Below is a small trained network, with its code and all its weights. Each question gives an input and a class and asks what happens when units are switched off, that is, made to give their printed mean instead of their output.

import numpy as np


def w(rows, s, z=0):
    codes = np.array(rows[::2]) - 128.0
    scale = np.full(codes.shape[1], s)
    scale[-1] = z or s
    return codes * scale


def f(y):
    return np.maximum(y, 0)


def log_softmax(a):
    a = a - a.max(-1, keepdims=True)
    return a - np.log(np.exp(a).sum(-1, keepdims=True))


def net(x, mask):
    res = np.array(x, float).reshape(1, 5) / 4 @ E
    y = f(res @ A[0][:, :-1].T + A[0][:, -1])
    res = res + np.where(mask, y, B[0][:, -1]) @ B[0][:, :-1]
    return log_softmax(res[-1] @ U[:, :-1].T + U[:, -1])


A, B = {}, {}
E = w([
[94,53,89,246,85,105],'x0',
[2,253,194,126,103,52],'x1',
[99,29,81,79,152,24],'x2',
[121,90,179,149,205,137],'x3',
[152,228,61,164,211,81],'x4',
],0.0078)
A[0] = w([
[110,200,95,169,174,71,108],'neuron 1',
[117,180,123,154,83,175,63],'neuron 2',
[104,125,77,74,86,61,111],'neuron 3',
[63,110,184,95,64,140,152],'neuron 4',
[85,79,161,111,207,67,39],'neuron 5',
[170,146,89,138,151,114,96],'neuron 6',
[110,158,198,183,174,181,59],'neuron 7',
[126,172,158,48,149,142,79],'neuron 8',
[75,121,120,249,92,109,47],'neuron 9',
[39,167,171,147,114,72,3],'neuron 10',
[102,150,153,96,131,111,40],'neuron 11',
],0.017,0.0058)
B[0] = w([
[70,90,231,164,120,138,246],'neuron 1',
[167,162,126,121,43,137,200],'neuron 2',
[145,200,128,137,56,137,212],'neuron 3',
[65,112,214,173,143,130,254],'neuron 4',
[131,202,120,120,41,143,201],'neuron 5',
[59,78,124,117,103,165,195],'neuron 6',
[118,176,90,131,28,127,239],'neuron 7',
[118,112,105,73,184,47,229],'neuron 8',
[156,138,149,7,179,52,238],'neuron 9',
[177,67,2,162,169,203,232],'neuron 10',
[158,99,96,61,138,137,168],'neuron 11',
],0.017,0.0099)
U = w([
[140,241,111,126,24,140,63],'0',
[168,1,32,124,166,223,168],'1',
[83,154,125,26,215,16,74],'2',
[17,55,238,156,126,180,72],'3',
[102,188,130,136,105,129,247],'4',
[138,190,182,235,190,91,152],'5',
],0.0075,0.012)

Each question gives the input, the list of numbers given to net, and the class t.
The units are the neurons (one row each of A and B). Each row of codes is followed by its name. A weight is (code - 128) times the scale printed after its matrix; where a second scale follows, it is the last column's (A, B and U).
mask holds one flag per neuron, in row order. A switched-off neuron (its flag False) gives its mean, the last column of its row in B, instead of its output. The means were averaged over made-up inputs and are rounded, as every weight is.
A unit's drop is (log p(t) with every unit on - log p(t) with that unit switched off) / (log p(t) with every unit on - log p(t) with every unit switched off).
The circuit of an input: a set's keep is (log p(t) with only the set's units on - log p(t) with every unit switched off) / (log p(t) with every unit on - log p(t) with every unit switched off). Starting from all 11 units, units are removed one at a time, each time the one whose removal leaves the highest keep (on an exact tie, the one counted first), for as long as the keep stays at least 0.8.
circuit, biggest first: the units of the circuit, biggest drop first
unit that matters most: the unit with the biggest drop
top k neurons: the k neurons with the biggest drops, biggest first
drop when u is switched off: that unit's drop, to one decimal
input [7,7,0,-2,-3], class 1: circuit, biggest first -> (neuron 10)
input [1,-3,4,1,-2], class 0: circuit, biggest first -> (neuron 10; neuron 4)
input [8,-8,8,-8,5], class 0: top 2 neurons -> (neuron 3; neuron 10)
input [7,-7,2,-5,-8], class 3: top 3 neurons -> (neuron 10; neuron 8; neuron 4)
input [-2,-6,3,4,-8], class 3: top 2 neurons -> (neuron 10; neuron 4)
input [-2,5,8,-5,-6], class 0: top 2 neurons -> (neuron 3; neuron 5)
input [4,-5,-2,-6,6], class 3: top 2 neurons -> (neuron 10; neuron 6)
input [6,6,4,-2,-2], class 1: top 2 neurons -> (neuron 10; neuron 8)
input [6,2,-8,3,8], class 0: top 4 neurons -> (neuron 7; neuron 2; neuron 4; neuron 8)
input [-4,8,5,0,-6], class 1: top 2 neurons -> (neuron 10; neuron 11)
input [6,8,-7,-7,-2], class 1: top 3 neurons -> (neuron 10; neuron 5; neuron 3)
input [5,4,-5,-8,-8], class 3: top 2 neurons -> (neuron 4; neuron 7)
input [-5,1,7,-7,0], class 0: top 2 neurons -> (neuron 3; neuron 9)
input [6,-5,-4,-4,5], class 2: circuit, biggest first -> (neuron 9)
input [8,-3,-6,-7,-4], class 2: top 2 neurons -> (neuron 9; neuron 7)
input [8,2,2,4,-8], class 2: top 2 neurons -> (neuron 9; neuron 1)
input [-6,-1,3,0,8], class 3: top 2 neurons -> (neuron 1; neuron 9)
input [1,8,-7,5,-8], class 1: drop when neuron 1 is switched off -> 0.2
input [4,-1,-7,6,8], class 3: drop when neuron 10 is switched off -> 0.1
input [3,0,3,2,6], class 3: unit that matters most -> neuron 1
input [-4,5,-4,-5,-4], class 1: drop when neuron 9 is switched off -> 0.2
input [-7,3,-5,-5,3], class 2: drop when neuron 8 is switched off -> 2.2
